Here is a tiny trained network, its code and every weight. The questions are about switching its units off for an input and a class, where a switched-off unit gives its printed mean instead of its output.

import numpy as np


def w(rows, s, z=0):
    codes = np.array(rows[::2]) - 128.0
    scale = np.full(codes.shape[1], s)
    scale[-1] = z or s
    return codes * scale


def norm(h):
    return h / np.sqrt((h * h).mean(-1, keepdims=True) + 1e-5)


def f(y):
    return np.maximum(y, 0)


def log_softmax(a):
    a = a - a.max(-1, keepdims=True)
    return a - np.log(np.exp(a).sum(-1, keepdims=True))


def net(x, mask):
    res = np.array(x, float).reshape(1, 2) / 4 @ E
    u = 0
    for l in range(2):
        y = f(norm(res) @ A[l][:, :-1].T + A[l][:, -1])
        res = res + np.where(mask[u : u + 6], y, B[l][:, -1]) @ B[l][:, :-1]
        u += 6
    return log_softmax(norm(res)[-1] @ U[:, :-1].T + U[:, -1])


A, B = {}, {}
E = w([
[24,172,144,204],'x0',
[254,202,90,106],'x1',
],0.0052)
A[0] = w([
[6,190,63,128,124],'0.n1',
[184,170,92,162,107],'0.n2',
[152,165,82,132,213],'0.n3',
[116,127,193,138,5],'0.n4',
[165,202,183,212,71],'0.n5',
[127,32,101,180,84],'0.n6',
],0.014,0.0029)
B[0] = w([
[225,176,77,55,255],'0.n1',
[137,216,114,253,211],'0.n2',
[141,114,244,176,203],'0.n3',
[9,134,103,90,145],'0.n4',
[56,60,152,201,204],'0.n5',
[113,61,127,202,175],'0.n6',
],0.0068,0.0085)
A[1] = w([
[157,50,126,153,141],'1.n1',
[161,98,214,130,250],'1.n2',
[79,206,41,127,31],'1.n3',
[187,169,138,198,219],'1.n4',
[44,88,124,185,202],'1.n5',
[112,1,107,94,42],'1.n6',
],0.0098,0.0022)
B[1] = w([
[83,57,38,242,171],'1.n1',
[13,79,76,62,197],'1.n2',
[130,168,88,34,186],'1.n3',
[137,92,186,66,255],'1.n4',
[160,201,61,57,203],'1.n5',
[189,113,119,254,191],'1.n6',
],0.007,0.0076)
U = w([
[55,110,108,95,25],'0',
[193,145,227,71,197],'1',
[125,195,36,21,206],'2',
[100,207,182,255,152],'3',
[107,13,134,42,94],'4',
[119,73,16,227,197],'5',
[88,134,121,125,1],'6',
],0.018,0.007)

Each question gives the input, the list of numbers given to net, and the class t.
The units are the neurons (one row each of A and B). Each row of codes is followed by its name. A weight is (code - 128) times the scale printed after its matrix; where a second scale follows, it is the last column's (A, B and U).
mask holds one flag per neuron, layer by layer. A switched-off neuron (its flag False) gives its mean, the last column of its row in B, instead of its output. The means were averaged over made-up inputs and are rounded, as every weight is.
A unit's drop is (log p(t) with every unit on - log p(t) with that unit switched off) / (log p(t) with every unit on - log p(t) with every unit switched off).
The circuit of an input: a set's keep is (log p(t) with only the set's units on - log p(t) with every unit switched off) / (log p(t) with every unit on - log p(t) with every unit switched off). Starting from all 12 units, units are removed one at a time, each time the one whose removal leaves the highest keep (on an exact tie, the one counted first), for as long as the keep stays at least 0.8.
units of the circuit, in order: the units of the circuit, biggest drop first
most important unit: the unit with the biggest drop
top k neurons: the k neurons with the biggest drops, biggest first
k most important neurons of layer l: the k neurons of layer l with the biggest drops, biggest first
drop when u is switched off: that unit's drop, to one decimal
input [5,2], class 1: top neuron : [0.n1]
input [0,4], class 3: top 2 neurons : [0.n2; 0.n1]
input [6,3], class 1: top 2 neurons : [0.n1; 1.n4]
input [-2,3], class 1: top 2 neurons : [1.n4; 0.n5]
input [0,3], class 3: 2 most important neurons of layer 0 : [0.n2; 0.n1]
input [-5,2], class 4: units of the circuit, in order : [0.n1; 1.n2]
input [-6,1], class 4: 2 most important neurons of layer 0 : [0.n1; 0.n5]
input [2,2], class 3: top 2 neurons : [0.n2; 0.n5]
input [-4,2], class 1: top 4 neurons : [0.n5; 0.n2; 0.n6; 1.n1]
input [0,0], class 0: top 2 neurons : [0.n1; 0.n2]
input [-3,2], class 1: top 2 neurons : [0.n2; 0.n5]
input [-6,-1], class 5: top 2 neurons : [0.n1; 0.n2]
input [-5,3], class 1: top 2 neurons : [0.n5; 0.n2]
input [1,-3], class 2: top 2 neurons : [0.n3; 0.n5]
input [-3,6], class 1: most important unit : 1.n4
input [-2,4], class 1: 2 most important neurons of layer 0 : [0.n5; 0.n6]
input [-2,7], class 3: top 4 neurons : [0.n2; 0.n1; 1.n3; 1.n5]
input [-7,2], class 4: top 3 neurons : [0.n1; 1.n2; 1.n5]
input [-6,8], class 1: drop when 0.n1 is switched off : 0.1
input [-5,8], class 1: drop when 0.n3 is switched off : 0.0
input [-1,8], class 3: drop when 1.n5 is switched off : 0.1
input [-4,6], class 1: drop when 1.n4 is switched off : 0.2
input [2,0], class 2: most important unit : 0.n3
input [-2,0], class 4: top 2 neurons : [0.n1; 0.n5]
